Here is a tiny trained network, its code and every weight. The questions are about switching its units off for an input and a target symbol, where a switched-off unit gives its printed mean instead of its output.

import numpy as np


def w(rows, s, z=0):
    codes = np.array(rows[::2]) - 128.0
    scale = np.full(codes.shape[1], s)
    scale[-1] = z or s
    return codes * scale


def f(y):
    return np.maximum(y, 0)


def softmax(a):
    e = np.exp(a - a.max(-1, keepdims=True))
    return e / e.sum(-1, keepdims=True)


def log_softmax(a):
    a = a - a.max(-1, keepdims=True)
    return a - np.log(np.exp(a).sum(-1, keepdims=True))


def net(x, mask):
    ids = ['αεζηθμξπτφω'.index(c) for c in x.split()]
    T = len(ids)
    res = E[ids] + P[:T]
    u = 0
    for l in range(3):
        r = res
        for j in range(3):
            rows = slice(2 * j, 2 * j + 2)
            q, k, v = (r @ M[l][rows].T for M in (Q, K, V))
            z = softmax(np.where(np.tri(T) > 0, q @ k.T / 2**0.5, -1e9)) @ v
            o = O[l][rows]
            res = res + np.where(mask[u + j], z, o[:, -1]) @ o[:, :-1]
        u += 3
        y = f(res @ A[l][:, :-1].T + A[l][:, -1])
        res = res + np.where(mask[u : u + 8], y, B[l][:, -1]) @ B[l][:, :-1]
        u += 8
    return log_softmax(res[-1] @ U[:, :-1].T + U[:, -1])


Q, K, V, O, A, B = {}, {}, {}, {}, {}, {}
E = w([
[36,106,195,138,68],'α',
[104,77,177,130,85],'ε',
[157,230,88,155,78],'ζ',
[163,135,162,129,149],'η',
[82,85,142,146,163],'θ',
[182,109,122,130,185],'μ',
[1,110,113,145,149],'ξ',
[143,129,118,141,217],'π',
[101,152,105,112,190],'τ',
[78,115,12,24,167],'φ',
[87,117,123,150,208],'ω',
],0.015)
P = w([
[177,60,107,174,121],'0',
[122,137,65,27,33],'1',
[162,149,48,24,47],'2',
[167,141,65,27,14],'3',
[61,121,164,190,166],'4',
[90,175,150,158,187],'5',
[96,190,143,121,179],'6',
[110,193,140,86,166],'7',
[115,169,255,113,194],'8',
[141,164,208,104,201],'9',
[115,181,185,86,202],'10',
[21,137,227,82,109],'11',
],0.008)
Q[0] = w([
[103,87,187,99,177],'L0H0',
[129,52,106,161,109],'L0H0',
[166,200,213,168,152],'L0H1',
[138,246,102,169,37],'L0H1',
[64,146,128,160,142],'L0H2',
[64,150,200,41,209],'L0H2',
],0.013)
K[0] = w([
[125,187,183,82,168],'L0H0',
[117,71,179,58,126],'L0H0',
[177,193,180,119,178],'L0H1',
[235,189,40,248,107],'L0H1',
[141,151,130,74,139],'L0H2',
[103,253,110,215,81],'L0H2',
],0.012)
V[0] = w([
[161,91,187,156,4],'L0H0',
[182,235,164,135,103],'L0H0',
[148,76,125,134,151],'L0H1',
[190,165,105,174,121],'L0H1',
[150,237,85,169,79],'L0H2',
[175,60,60,196,93],'L0H2',
],0.012)
O[0] = w([
[211,220,101,101,217,2],'L0H0',
[93,112,146,254,132,49],'L0H0',
[144,120,188,119,150,117],'L0H1',
[144,66,46,125,184,16],'L0H1',
[160,183,72,77,65,134],'L0H2',
[208,69,144,76,130,64],'L0H2',
],0.0079,0.006)
A[0] = w([
[44,139,5,106,121,76],'L0N0',
[121,148,252,58,50,146],'L0N1',
[42,215,133,191,128,123],'L0N2',
[134,116,236,211,167,158],'L0N3',
[162,182,62,80,134,94],'L0N4',
[144,255,113,86,95,151],'L0N5',
[116,58,75,56,125,66],'L0N6',
[179,113,50,182,69,4],'L0N7',
],0.0067,0.0033)
B[0] = w([
[205,181,206,152,152,175],'L0N0',
[157,126,50,163,254,254],'L0N1',
[214,119,101,52,109,226],'L0N2',
[71,240,160,185,160,191],'L0N3',
[67,88,139,133,133,146],'L0N4',
[105,22,115,172,109,178],'L0N5',
[144,159,200,198,82,157],'L0N6',
[144,140,190,27,141,132],'L0N7',
],0.0087,0.0092)
Q[1] = w([
[66,85,52,73,139],'L1H0',
[204,43,82,59,177],'L1H0',
[158,156,185,1,111],'L1H1',
[208,139,116,86,65],'L1H1',
[159,88,62,80,102],'L1H2',
[156,203,208,128,67],'L1H2',
],0.0097)
K[1] = w([
[197,179,142,199,151],'L1H0',
[140,70,254,233,184],'L1H0',
[124,73,126,6,137],'L1H1',
[197,72,121,111,47],'L1H1',
[235,71,158,250,152],'L1H2',
[62,82,98,47,99],'L1H2',
],0.009)
V[1] = w([
[167,49,122,64,117],'L1H0',
[245,143,125,165,104],'L1H0',
[188,116,190,240,113],'L1H1',
[54,115,97,109,178],'L1H1',
[84,197,135,9,45],'L1H2',
[122,83,212,104,117],'L1H2',
],0.011)
O[1] = w([
[47,64,71,97,158,171],'L1H0',
[142,205,49,84,192,56],'L1H0',
[47,169,51,2,107,134],'L1H1',
[194,113,182,110,94,255],'L1H1',
[133,47,79,205,232,20],'L1H2',
[109,39,112,63,112,202],'L1H2',
],0.0064,0.0047)
A[1] = w([
[171,71,187,93,141,98],'L1N0',
[142,151,1,162,60,42],'L1N1',
[207,116,137,104,39,177],'L1N2',
[189,137,105,123,161,253],'L1N3',
[147,24,124,188,27,65],'L1N4',
[160,136,219,99,97,223],'L1N5',
[111,81,169,75,186,36],'L1N6',
[150,198,97,155,79,217],'L1N7',
],0.0086,0.0018)
B[1] = w([
[168,138,119,189,114,194],'L1N0',
[185,125,254,163,155,167],'L1N1',
[49,73,100,147,206,202],'L1N2',
[113,139,99,138,38,152],'L1N3',
[135,136,59,118,80,167],'L1N4',
[126,208,91,144,61,254],'L1N5',
[206,132,178,117,94,212],'L1N6',
[108,72,94,126,115,168],'L1N7',
],0.0099,0.0054)
Q[2] = w([
[133,50,25,123,73],'L2H0',
[121,142,116,102,82],'L2H0',
[142,54,1,85,42],'L2H1',
[125,167,121,123,54],'L2H1',
[142,141,251,123,220],'L2H2',
[145,45,56,38,164],'L2H2',
],0.017)
K[2] = w([
[172,132,79,64,49],'L2H0',
[123,176,127,107,95],'L2H0',
[171,135,97,54,9],'L2H1',
[133,192,144,126,122],'L2H1',
[101,113,117,175,250],'L2H2',
[220,123,81,124,101],'L2H2',
],0.019)
V[2] = w([
[177,95,144,1,153],'L2H0',
[69,211,16,120,136],'L2H0',
[62,51,42,143,92],'L2H1',
[64,139,192,144,46],'L2H1',
[63,115,166,97,156],'L2H2',
[50,102,181,89,160],'L2H2',
],0.016)
O[2] = w([
[3,174,87,116,184,143],'L2H0',
[79,162,252,172,67,93],'L2H0',
[82,11,178,86,77,30],'L2H1',
[173,188,115,69,44,250],'L2H1',
[144,151,146,49,143,153],'L2H2',
[145,153,145,35,149,159],'L2H2',
],0.011,0.016)
A[2] = w([
[220,62,172,111,159,208],'L2N0',
[120,35,105,216,91,254],'L2N1',
[213,145,94,170,64,29],'L2N2',
[214,125,122,89,112,112],'L2N3',
[35,82,118,79,114,250],'L2N4',
[210,105,80,98,84,38],'L2N5',
[60,180,73,173,68,44],'L2N6',
[140,234,226,119,254,77],'L2N7',
],0.0063,0.0036)
B[2] = w([
[228,87,141,171,135,170],'L2N0',
[183,220,167,180,237,152],'L2N1',
[96,98,62,151,181,220],'L2N2',
[48,124,152,73,97,224],'L2N3',
[254,139,175,59,141,177],'L2N4',
[55,95,126,93,124,205],'L2N5',
[188,62,176,105,149,191],'L2N6',
[51,54,79,196,95,254],'L2N7',
],0.0081,0.019)
U = w([
[238,195,65,157,29,144],'α',
[78,107,42,118,114,103],'ε',
[187,163,141,110,204,78],'ζ',
[118,148,149,96,76,199],'η',
[165,232,12,62,130,154],'θ',
[94,155,111,38,170,101],'μ',
[174,21,3,131,85,72],'ξ',
[218,245,140,18,127,50],'π',
[250,88,135,74,76,253],'τ',
[182,89,71,39,201,157],'φ',
[116,70,8,70,29,47],'ω',
],0.0043,0.0047)

Each question gives the input, a string of symbols that net reads in full, and the target symbol t.
The units are the heads (2 rows each of Q, K, V and O) and the neurons (one row each of A and B). Each row of codes is followed by its name. A weight is (code - 128) times the scale printed after its matrix; where a second scale follows, it is the last column's (O, A, B and U).
mask holds one flag per unit, layer by layer, with each layer's heads first. A switched-off unit (its flag False) gives its mean, the last column of its rows in O or B, instead of its output. The means were averaged over made-up inputs and are rounded, as every weight is.
A unit's drop is (log p(t) with every unit on - log p(t) with that unit switched off) / (log p(t) with every unit on - log p(t) with every unit switched off).
The circuit of an input: a set's keep is (log p(t) with only the set's units on - log p(t) with every unit switched off) / (log p(t) with every unit on - log p(t) with every unit switched off). Starting from the 12 units with the biggest drops (on a tie, the unit counted first), units are removed one at a time, each time the one whose removal leaves the highest keep (on an exact tie, the one counted first), for as long as the keep stays at least 0.8.
units of the circuit, in order: the units of the circuit, biggest drop first
most important unit: the unit with the biggest drop
top k neurons: the k neurons with the biggest drops, biggest first
top k neurons in layer l: the k neurons of layer l with the biggest drops, biggest first
which heads matter: for each layer, one digit per head in row order, 1 if its drop is at least 0.15 and else 0, layers parted by /
input θ η φ μ, target θ: most important unit	L0H2
input η η ε φ, target η: units of the circuit, in order	L2H0, L1H0
input η η ω ξ, target η: units of the circuit, in order	L2H0, L1H1, L1H0
input α τ τ τ ζ ξ η θ φ ω, target α: units of the circuit, in order	L0H2, L2H0, L2H2
input μ α θ α α φ α φ, target α: which heads matter	100 / 010 / 100
input τ α θ ε α, target α: units of the circuit, in order	L0N1, L2H0, L0H0, L1H2
input θ θ θ τ α π η θ η θ τ π, target η: which heads matter	101 / 010 / 101
input α η μ, target α: units of the circuit, in order	L0H0, L2H0, L2H2, L1N3
input τ ζ α ξ θ ω ω ε θ ξ, target τ: which heads matter	101 / 000 / 010
input ζ ω ξ μ μ ξ φ θ θ φ α α, target ζ: which heads matter	111 / 100 / 011
input φ η θ, target φ: top 3 neurons	L0N3, L2N4, L1N6
input π α τ α, target π: top 3 neurons in layer 0	L0N2, L0N6, L0N3
input τ η π α ζ, target τ: which heads matter	110 / 000 / 010
input φ α ζ α, target φ: most important unit	L2H0
input ζ α φ φ η, target ζ: which heads matter	111 / 100 / 011
input ζ ε α ε π ω, target ζ: top 3 neurons in layer 0	L0N7, L0N3, L0N1
input ξ α π ζ τ φ ξ θ ξ, target ξ: top 3 neurons	L0N3, L0N2, L1N6
input τ τ η, target τ: top 2 neurons in layer 0	L0N2, L0N1
input ξ θ α ζ μ, target ξ: top 4 neurons	L0N3, L1N6, L1N0, L1N2
input τ τ θ ω, target τ: top 2 neurons	L0N3, L0N2
input ζ θ η ε, target ζ: most important unit	L0N7
input φ ξ α θ ω η τ τ φ π θ, target τ: top 3 neurons	L0N3, L0N1, L2N0
input μ α η α ζ η φ ε ξ θ θ, target μ: top 3 neurons in layer 0	L0N1, L0N3, L0N6
input τ ε θ θ, target τ: top 4 neurons in layer 0	L0N3, L0N0, L0N1, L0N2
input η π ζ τ θ η ε θ μ θ φ η, target η: top 2 neurons	L1N7, L0N3
input π ξ ω, target π: which heads matter	111 / 011 / 110
input α φ η τ θ θ θ ζ μ θ, target α: which heads matter	101 / 101 / 100
